Below is a small trained network, with its code and all its weights. Each question gives an input and a class and asks what happens when units are switched off, that is, made to give their printed mean instead of their output.

import numpy as np


def w(rows, s, z=0):
    codes = np.array(rows[::2]) - 128.0
    scale = np.full(codes.shape[1], s)
    scale[-1] = z or s
    return codes * scale


def f(y):
    return np.maximum(y, 0)


def log_softmax(a):
    a = a - a.max(-1, keepdims=True)
    return a - np.log(np.exp(a).sum(-1, keepdims=True))


def net(x, mask):
    res = np.array(x, float).reshape(1, 6) / 4 @ E
    y = f(res @ A[0][:, :-1].T + A[0][:, -1])
    res = res + np.where(mask, y, B[0][:, -1]) @ B[0][:, :-1]
    return log_softmax(res[-1] @ U[:, :-1].T + U[:, -1])


A, B = {}, {}
E = w([
[180,243,59,115,231,118,86,182,145,95,151],'x0',
[202,96,118,202,182,112,234,130,36,166,169],'x1',
[150,127,208,35,219,46,118,71,110,152,87],'x2',
[226,98,142,48,95,224,65,162,55,148,122],'x3',
[209,175,92,80,56,120,168,27,181,134,197],'x4',
[213,119,113,212,96,95,85,77,119,51,2],'x5',
],0.007)
A[0] = w([
[78,120,156,90,142,157,159,150,130,174,189,30],'N0',
[95,122,143,148,154,127,106,162,116,143,110,2],'N1',
[199,112,124,199,102,99,96,89,122,47,45,33],'N2',
[172,226,53,115,227,132,85,208,137,80,151,28],'N3',
[102,126,38,202,66,219,147,171,159,88,167,36],'N4',
[199,92,132,72,113,208,84,155,74,166,127,52],'N5',
[33,139,116,193,164,24,183,97,198,133,148,31],'N6',
[62,154,141,76,136,146,109,149,162,152,178,78],'N7',
[200,84,144,63,114,201,84,149,54,152,124,67],'N8',
[63,127,149,88,126,165,173,167,146,194,218,34],'N9',
[170,168,98,89,81,131,168,54,172,143,190,24],'N10',
[148,130,239,3,246,13,119,43,108,158,84,71],'N11',
[71,104,150,162,176,135,102,201,77,125,85,71],'N12',
[60,97,164,155,167,141,99,211,94,131,77,66],'N13',
[193,105,141,72,103,204,64,152,68,157,119,31],'N14',
[105,146,64,209,57,203,135,180,157,99,167,41],'N15',
[169,202,67,101,181,131,91,185,170,107,134,71],'N16',
[82,13,205,136,31,141,169,81,111,172,108,53],'N17',
[89,134,112,185,145,60,179,108,174,141,132,22],'N18',
[153,138,125,167,93,119,76,84,160,85,52,83],'N19',
[70,174,123,51,76,140,7,122,238,75,81,36],'N20',
[75,97,127,171,153,161,112,188,96,131,94,65],'N21',
[83,28,176,131,55,147,159,102,120,162,108,44],'N22',
[76,91,148,142,179,123,94,185,86,136,80,62],'N23',
[70,99,170,167,175,143,93,202,94,120,91,58],'N24',
[73,95,170,93,56,148,89,100,159,116,107,101],'N25',
[203,166,99,84,58,130,158,21,183,149,188,9],'N26',
[225,91,118,213,179,100,255,114,7,184,170,47],'N27',
[56,117,145,65,148,170,176,173,146,204,219,36],'N28',
[182,111,136,210,95,112,111,82,128,53,33,19],'N29',
[57,130,121,188,157,65,163,77,187,105,119,31],'N30',
],0.0072,0.0037)
B[0] = w([
[148,121,74,90,150,101,77,137,88,141,105,173],'N0',
[151,123,122,102,121,117,145,123,149,100,151,139],'N1',
[136,101,58,52,154,79,83,152,60,160,130,194],'N2',
[135,205,197,200,179,115,133,27,88,182,158,190],'N3',
[141,113,152,187,54,138,83,169,143,184,102,197],'N4',
[80,188,170,104,85,122,186,171,101,62,92,197],'N5',
[79,199,176,81,64,126,185,184,85,55,82,193],'N6',
[132,84,70,87,164,118,99,128,94,143,115,173],'N7',
[60,199,170,107,77,124,175,173,115,57,93,203],'N8',
[159,108,60,78,152,81,69,142,73,153,91,195],'N9',
[187,79,127,106,110,89,158,107,171,91,176,185],'N10',
[151,92,138,241,1,173,63,218,160,219,106,224],'N11',
[183,103,134,119,106,88,162,87,181,100,191,174],'N12',
[188,92,127,110,113,99,160,90,181,88,178,178],'N13',
[75,185,167,93,100,120,185,170,111,61,98,193],'N14',
[143,113,152,183,66,142,96,171,138,181,106,193],'N15',
[124,160,177,174,179,127,139,58,94,160,147,176],'N16',
[136,211,183,193,204,114,126,44,91,175,165,218],'N17',
[84,174,159,97,111,138,156,164,102,73,94,163],'N18',
[122,103,71,75,160,113,85,152,88,147,121,180],'N19',
[73,77,101,135,220,228,161,138,192,117,111,208],'N20',
[173,103,133,118,103,105,139,94,176,107,172,165],'N21',
[130,196,181,183,186,108,120,54,107,171,151,194],'N22',
[168,100,118,113,96,102,162,104,165,102,179,169],'N23',
[181,91,127,112,105,91,162,82,183,89,182,174],'N24',
[90,130,132,163,199,187,142,86,152,136,127,181],'N25',
[205,72,143,108,108,75,181,83,201,57,211,202],'N26',
[39,52,81,126,234,250,129,145,207,113,76,244],'N27',
[151,104,49,60,154,65,69,135,60,152,89,205],'N28',
[144,117,43,48,160,70,72,142,42,152,134,193],'N29',
[84,184,169,98,87,124,163,175,93,74,93,174],'N30',
],0.0075,0.011)
U = w([
[154,98,52,47,159,70,65,144,33,156,121,72],'0',
[57,215,174,95,65,124,184,184,96,35,105,87],'1',
[231,71,131,113,97,84,170,67,222,69,182,97],'2',
[129,214,182,212,204,127,124,20,85,193,147,104],'3',
[51,57,93,136,227,248,136,139,206,117,111,163],'4',
[157,99,139,226,2,151,72,209,153,218,115,248],'5',
],0.0099,0.0016)

Each question gives the input, the list of numbers given to net, and the class t.
The units are the neurons (one row each of A and B). Each row of codes is followed by its name. A weight is (code - 128) times the scale printed after its matrix; where a second scale follows, it is the last column's (A, B and U).
mask holds one flag per neuron, in row order. A switched-off neuron (its flag False) gives its mean, the last column of its row in B, instead of its output. The means were averaged over made-up inputs and are rounded, as every weight is.
A unit's drop is (log p(t) with every unit on - log p(t) with that unit switched off) / (log p(t) with every unit on - log p(t) with every unit switched off).
The circuit of an input: a set's keep is (log p(t) with only the set's units on - log p(t) with every unit switched off) / (log p(t) with every unit on - log p(t) with every unit switched off). Starting from the 12 units with the biggest drops (on a tie, the unit counted first), units are removed one at a time, each time the one whose removal leaves the highest keep (on an exact tie, the one counted first), for as long as the keep stays at least 0.8.
circuit, biggest first: the units of the circuit, biggest drop first
unit that matters most: the unit with the biggest drop
k most important neurons: the k neurons with the biggest drops, biggest first
drop of u: that unit's drop, to one decimal
input [-8,-6,-6,3,8,-6], class 2: 2 most important neurons : N26; N10
input [-5,-5,-6,0,7,-4], class 2: 3 most important neurons : N26; N11; N10
input [4,4,-6,1,0,4], class 5: circuit, biggest first : N4
input [3,-3,8,-6,6,-8], class 0: 3 most important neurons : N28; N7; N9
input [-7,-4,4,6,3,5], class 3: 3 most important neurons : N17; N22; N25
input [-4,8,-4,7,7,-2], class 4: 2 most important neurons : N27; N6
input [-1,-4,3,4,-8,-6], class 2: circuit, biggest first : N13; N24
input [8,-6,0,0,4,-6], class 3: 2 most important neurons : N3; N16
input [2,5,-8,-1,6,1], class 5: 2 most important neurons : N4; N15
input [-1,-6,8,-3,5,-3], class 5: 2 most important neurons : N11; N27
input [5,0,0,-7,0,7], class 0: 2 most important neurons : N29; N2
input [4,0,7,0,7,-4], class 2: 4 most important neurons : N26; N10; N4; N15
input [-3,8,2,-7,3,5], class 4: 4 most important neurons : N27; N8; N5; N14
input [5,-1,-4,-8,5,-3], class 1: unit that matters most : N6
input [7,-2,-4,-1,2,-4], class 3: drop of N3 : 0.3
input [-5,3,-8,2,8,8], class 0: drop of N19 : 0.3
input [1,-6,-1,8,-1,-7], class 1: drop of N28 : -0.1
